Here is a tiny trained network, its code and every weight. The questions are about switching its units off for an input and a class, where a switched-off unit gives its printed mean instead of its output.

import numpy as np


def w(rows, s, z=0):
    codes = np.array(rows[::2]) - 128.0
    scale = np.full(codes.shape[1], s)
    scale[-1] = z or s
    return codes * scale


def f(y):
    return np.maximum(y, 0)


def log_softmax(a):
    a = a - a.max(-1, keepdims=True)
    return a - np.log(np.exp(a).sum(-1, keepdims=True))


def net(x, mask):
    res = np.array(x, float).reshape(1, 7) / 4 @ E
    y = f(res @ A[0][:, :-1].T + A[0][:, -1])
    res = res + np.where(mask, y, B[0][:, -1]) @ B[0][:, :-1]
    return log_softmax(res[-1] @ U[:, :-1].T + U[:, -1])


A, B = {}, {}
E = w([
[127,128,128],'x0',
[129,128,128],'x1',
[128,128,127],'x2',
[128,128,128],'x3',
[72,83,244],'x4',
[93,2,73],'x5',
[12,190,54],'x6',
],0.0087)
A[0] = w([
[127,199,173,122],'N1',
[152,203,139,150],'N2',
[235,157,7,3],'N3',
[23,180,101,90],'N4',
[54,164,103,120],'N5',
[114,79,114,105],'N6',
[103,116,182,47],'N7',
[136,247,200,134],'N8',
[175,131,152,90],'N9',
[107,77,109,166],'N10',
[153,176,133,145],'N11',
[113,101,114,118],'N12',
[109,132,136,112],'N13',
[114,143,112,115],'N14',
[104,127,170,64],'N15',
[72,115,206,91],'N16',
[99,131,91,125],'N17',
[83,118,197,69],'N18',
[252,77,156,72],'N19',
[114,147,116,114],'N20',
[152,186,154,95],'N21',
[107,17,58,117],'N22',
[106,130,120,138],'N23',
[100,140,120,61],'N24',
[93,111,169,53],'N25',
],0.017,0.0042)
B[0] = w([
[108,92,105,191],'N1',
[101,93,89,195],'N2',
[209,254,86,234],'N3',
[138,113,221,225],'N4',
[132,115,197,202],'N5',
[106,102,105,170],'N6',
[161,188,118,167],'N7',
[75,68,80,236],'N8',
[125,112,170,170],'N9',
[98,94,99,184],'N10',
[105,108,103,175],'N11',
[112,114,117,155],'N12',
[133,136,139,141],'N13',
[129,130,150,149],'N14',
[153,165,115,157],'N15',
[182,203,89,200],'N16',
[135,127,160,168],'N17',
[183,193,99,186],'N18',
[104,90,254,250],'N19',
[141,125,149,149],'N20',
[114,87,106,178],'N21',
[70,58,59,235],'N22',
[129,123,145,149],'N23',
[120,122,147,146],'N24',
[146,178,107,163],'N25',
],0.035,0.013)
U = w([
[34,110,38,76],'0',
[93,159,248,27],'1',
[149,254,67,251],'2',
],0.0081,0.0031)

Each question gives the input, the list of numbers given to net, and the class t.
The units are the neurons (one row each of A and B). Each row of codes is followed by its name. A weight is (code - 128) times the scale printed after its matrix; where a second scale follows, it is the last column's (A, B and U).
mask holds one flag per neuron, in row order. A switched-off neuron (its flag False) gives its mean, the last column of its row in B, instead of its output. The means were averaged over made-up inputs and are rounded, as every weight is.
A unit's drop is (log p(t) with every unit on - log p(t) with that unit switched off) / (log p(t) with every unit on - log p(t) with every unit switched off).
The circuit of an input: a set's keep is (log p(t) with only the set's units on - log p(t) with every unit switched off) / (log p(t) with every unit on - log p(t) with every unit switched off). Starting from the 12 units with the biggest drops (on a tie, the unit counted first), units are removed one at a time, each time the one whose removal leaves the highest keep (on an exact tie, the one counted first), for as long as the keep stays at least 0.8.
units of the circuit, in order: the units of the circuit, biggest drop first
most important unit: the unit with the biggest drop
top k neurons: the k neurons with the biggest drops, biggest first
drop when u is switched off: that unit's drop, to one decimal
input [-1,-2,6,6,8,-5,6], class 2: most important unit	N16
input [-2,3,8,2,4,3,2], class 2: units of the circuit, in order	N8, N19
input [5,-1,4,2,-1,1,2], class 1: top 4 neurons	N8, N3, N22, N2
input [2,2,4,3,6,6,7], class 1: top 2 neurons	N4, N5
input [6,-1,1,-8,6,5,1], class 2: top 3 neurons	N16, N8, N18
input [-2,4,-1,4,-5,-5,-3], class 0: top 2 neurons	N8, N2
input [1,6,-1,-4,-5,2,5], class 1: top 3 neurons	N4, N5, N16
input [6,7,-3,-4,3,4,-3], class 0: top 3 neurons	N3, N4, N22
input [4,2,-2,7,-3,-5,7], class 1: top 3 neurons	N4, N5, N22
input [4,2,-8,7,4,5,-4], class 0: top 2 neurons	N22, N3
input [-2,8,-5,-7,7,-8,4], class 0: top 2 neurons	N8, N3
input [-8,0,-8,1,7,-5,-3], class 2: top 2 neurons	N16, N18
input [8,6,-8,4,-3,-2,-2], class 2: top 2 neurons	N22, N3
input [-4,6,-7,-8,-7,-3,2], class 2: units of the circuit, in order	N3
input [-3,-4,-6,7,8,6,3], class 2: top 2 neurons	N16, N18
input [-4,2,-6,-5,6,-8,-2], class 0: drop when N8 is switched off	1.3
input [5,0,-7,-8,-5,-2,3], class 2: drop when N3 is switched off	1.8
input [-8,-8,-4,-4,6,-8,4], class 0: drop when N8 is switched off	2.2
input [-7,0,7,3,1,-6,3], class 0: drop when N17 is switched off	0.0
input [-5,-2,8,3,5,-7,4], class 0: most important unit	N8
